Here is a tiny trained network, its code and every weight. The questions are about switching its units off for an input and a target symbol, where a switched-off unit gives its printed mean instead of its output.

import numpy as np


def w(rows, s, z=0):
    codes = np.array(rows[::2]) - 128.0
    scale = np.full(codes.shape[1], s)
    scale[-1] = z or s
    return codes * scale


def f(y):
    return np.maximum(y, 0)


def softmax(a):
    e = np.exp(a - a.max(-1, keepdims=True))
    return e / e.sum(-1, keepdims=True)


def log_softmax(a):
    a = a - a.max(-1, keepdims=True)
    return a - np.log(np.exp(a).sum(-1, keepdims=True))


def net(x, mask):
    ids = ['αβγδεζηθλμξστφψω'.index(c) for c in x.split()]
    T = len(ids)
    res = E[ids] + P[:T]
    r = res
    for j in range(2):
        rows = slice(4 * j, 4 * j + 4)
        q, k, v = (r @ M[0][rows].T for M in (Q, K, V))
        z = softmax(np.where(np.tri(T) > 0, q @ k.T / 4**0.5, -1e9)) @ v
        o = O[0][rows]
        res = res + np.where(mask[j], z, o[:, -1]) @ o[:, :-1]
    y = f(res @ A[0][:, :-1].T + A[0][:, -1])
    res = res + np.where(mask[2:6], y, B[0][:, -1]) @ B[0][:, :-1]
    return log_softmax(res[-1] @ U[:, :-1].T + U[:, -1])


Q, K, V, O, A, B = {}, {}, {}, {}, {}, {}
E = w([
[5,69,131],'α',
[114,67,103],'β',
[8,1,206],'γ',
[85,41,149],'δ',
[161,134,43],'ε',
[127,53,124],'ζ',
[185,44,150],'η',
[104,73,88],'θ',
[102,85,96],'λ',
[80,123,54],'μ',
[240,117,230],'ξ',
[208,159,12],'σ',
[195,94,69],'τ',
[101,61,114],'φ',
[89,66,108],'ψ',
[114,110,71],'ω',
],0.0083)
P = w([
[163,117,118],'0',
[111,100,86],'1',
[153,67,112],'2',
[158,221,207],'3',
[3,167,45],'4',
[132,93,122],'5',
],0.018)
Q[0] = w([
[88,249,158],'head 0',
[187,46,94],'head 0',
[180,148,173],'head 0',
[175,75,201],'head 0',
[199,149,164],'head 1',
[94,217,182],'head 1',
[65,191,55],'head 1',
[164,59,94],'head 1',
],0.017)
K[0] = w([
[104,66,46],'head 0',
[140,148,168],'head 0',
[96,142,117],'head 0',
[121,180,131],'head 0',
[67,176,113],'head 1',
[104,104,23],'head 1',
[143,2,97],'head 1',
[179,215,219],'head 1',
],0.023)
V[0] = w([
[200,78,139],'head 0',
[96,34,153],'head 0',
[223,113,143],'head 0',
[150,250,24],'head 0',
[154,196,7],'head 1',
[240,180,104],'head 1',
[218,96,182],'head 1',
[97,155,80],'head 1',
],0.011)
O[0] = w([
[106,184,179,254],'head 0',
[155,80,184,199],'head 0',
[104,222,171,227],'head 0',
[92,177,35,77],'head 0',
[2,247,27,167],'head 1',
[85,204,163,190],'head 1',
[188,177,209,212],'head 1',
[109,144,42,103],'head 1',
],0.0087,0.0038)
A[0] = w([
[22,89,22,133],'neuron 0',
[121,138,254,1],'neuron 1',
[61,122,104,93],'neuron 2',
[140,85,91,69],'neuron 3',
],0.0093,0.0051)
B[0] = w([
[228,136,74,254],'neuron 0',
[255,165,59,228],'neuron 1',
[183,163,134,193],'neuron 2',
[39,154,125,153],'neuron 3',
],0.0091,0.0073)
U = w([
[171,145,171,102],'α',
[144,116,159,170],'β',
[147,99,167,156],'γ',
[129,105,155,155],'δ',
[152,76,56,98],'ε',
[119,100,136,171],'ζ',
[79,194,218,145],'η',
[148,118,136,46],'θ',
[132,105,112,140],'λ',
[127,109,157,155],'μ',
[112,98,144,214],'ξ',
[173,78,140,41],'σ',
[100,10,85,194],'τ',
[154,148,111,2],'φ',
[137,127,109,112],'ψ',
[116,96,156,194],'ω',
],0.011,0.0085)

Each question gives the input, a string of symbols that net reads in full, and the target symbol t.
The units are the heads (4 rows each of Q, K, V and O) and the neurons (one row each of A and B). Each row of codes is followed by its name. A weight is (code - 128) times the scale printed after its matrix; where a second scale follows, it is the last column's (O, A, B and U).
mask holds one flag per unit, heads first, then neurons. A switched-off unit (its flag False) gives its mean, the last column of its rows in O or B, instead of its output. The means were averaged over made-up inputs and are rounded, as every weight is.
A unit's drop is (log p(t) with every unit on - log p(t) with that unit switched off) / (log p(t) with every unit on - log p(t) with every unit switched off).
The circuit of an input: a set's keep is (log p(t) with only the set's units on - log p(t) with every unit switched off) / (log p(t) with every unit on - log p(t) with every unit switched off). Starting from all 6 units, units are removed one at a time, each time the one whose removal leaves the highest keep (on an exact tie, the one counted first), for as long as the keep stays at least 0.8.
units of the circuit, in order: the units of the circuit, biggest drop first
unit that matters most: the unit with the biggest drop
k most important neurons: the k neurons with the biggest drops, biggest first
which heads matter: for each layer, one digit per head in row order, 1 if its drop is at least 0.15 and else 0, layers parted by /
drop of u: that unit's drop, to one decimal
input τ ε τ η γ, target η: units of the circuit, in order -> (head 0)
input τ α α, target η: units of the circuit, in order -> (head 1; head 0)
input τ α μ γ, target τ: which heads matter -> 11
input γ γ τ, target σ: which heads matter -> 11
input τ τ ψ, target η: units of the circuit, in order -> (head 1; head 0)
input μ ε μ τ δ, target ε: which heads matter -> 01
input μ α μ η ψ, target ε: units of the circuit, in order -> (neuron 0; head 1)
input μ τ γ, target ε: units of the circuit, in order -> (head 1; neuron 0; head 0)
input η τ λ, target α: which heads matter -> 11
input σ ω τ, target φ: 2 most important neurons -> (neuron 0; neuron 2)
input τ τ σ γ μ γ, target σ: units of the circuit, in order -> (head 1; neuron 1)
input α τ τ α ζ σ, target τ: units of the circuit, in order -> (head 0; head 1; neuron 1)
input ζ α μ ζ, target τ: units of the circuit, in order -> (head 1; head 0)
input τ ψ τ μ η β, target ε: unit that matters most -> head 0
input ω σ τ η, target φ: units of the circuit, in order -> (head 1; head 0; neuron 0)
input η η α, target α: units of the circuit, in order -> (neuron 1; head 1; head 0)
input β ξ α η σ τ, target α: units of the circuit, in order -> (head 1; neuron 1)
input μ η μ τ γ μ, target η: 2 most important neurons -> (neuron 1; neuron 0)
input τ μ τ μ ψ τ, target ε: which heads matter -> 10
input ε ζ ξ τ η, target α: which heads matter -> 11
input τ ε τ α α, target η: units of the circuit, in order -> (head 0)
input τ ψ τ δ μ, target η: units of the circuit, in order -> (head 0; head 1)
input τ γ τ σ ε ε, target φ: 2 most important neurons -> (neuron 0; neuron 2)
input η η α μ τ μ, target ε: which heads matter -> 10
input τ σ τ μ ε, target η: drop of head 0 -> 0.6
input ε α α τ ψ, target τ: drop of head 0 -> 0.3
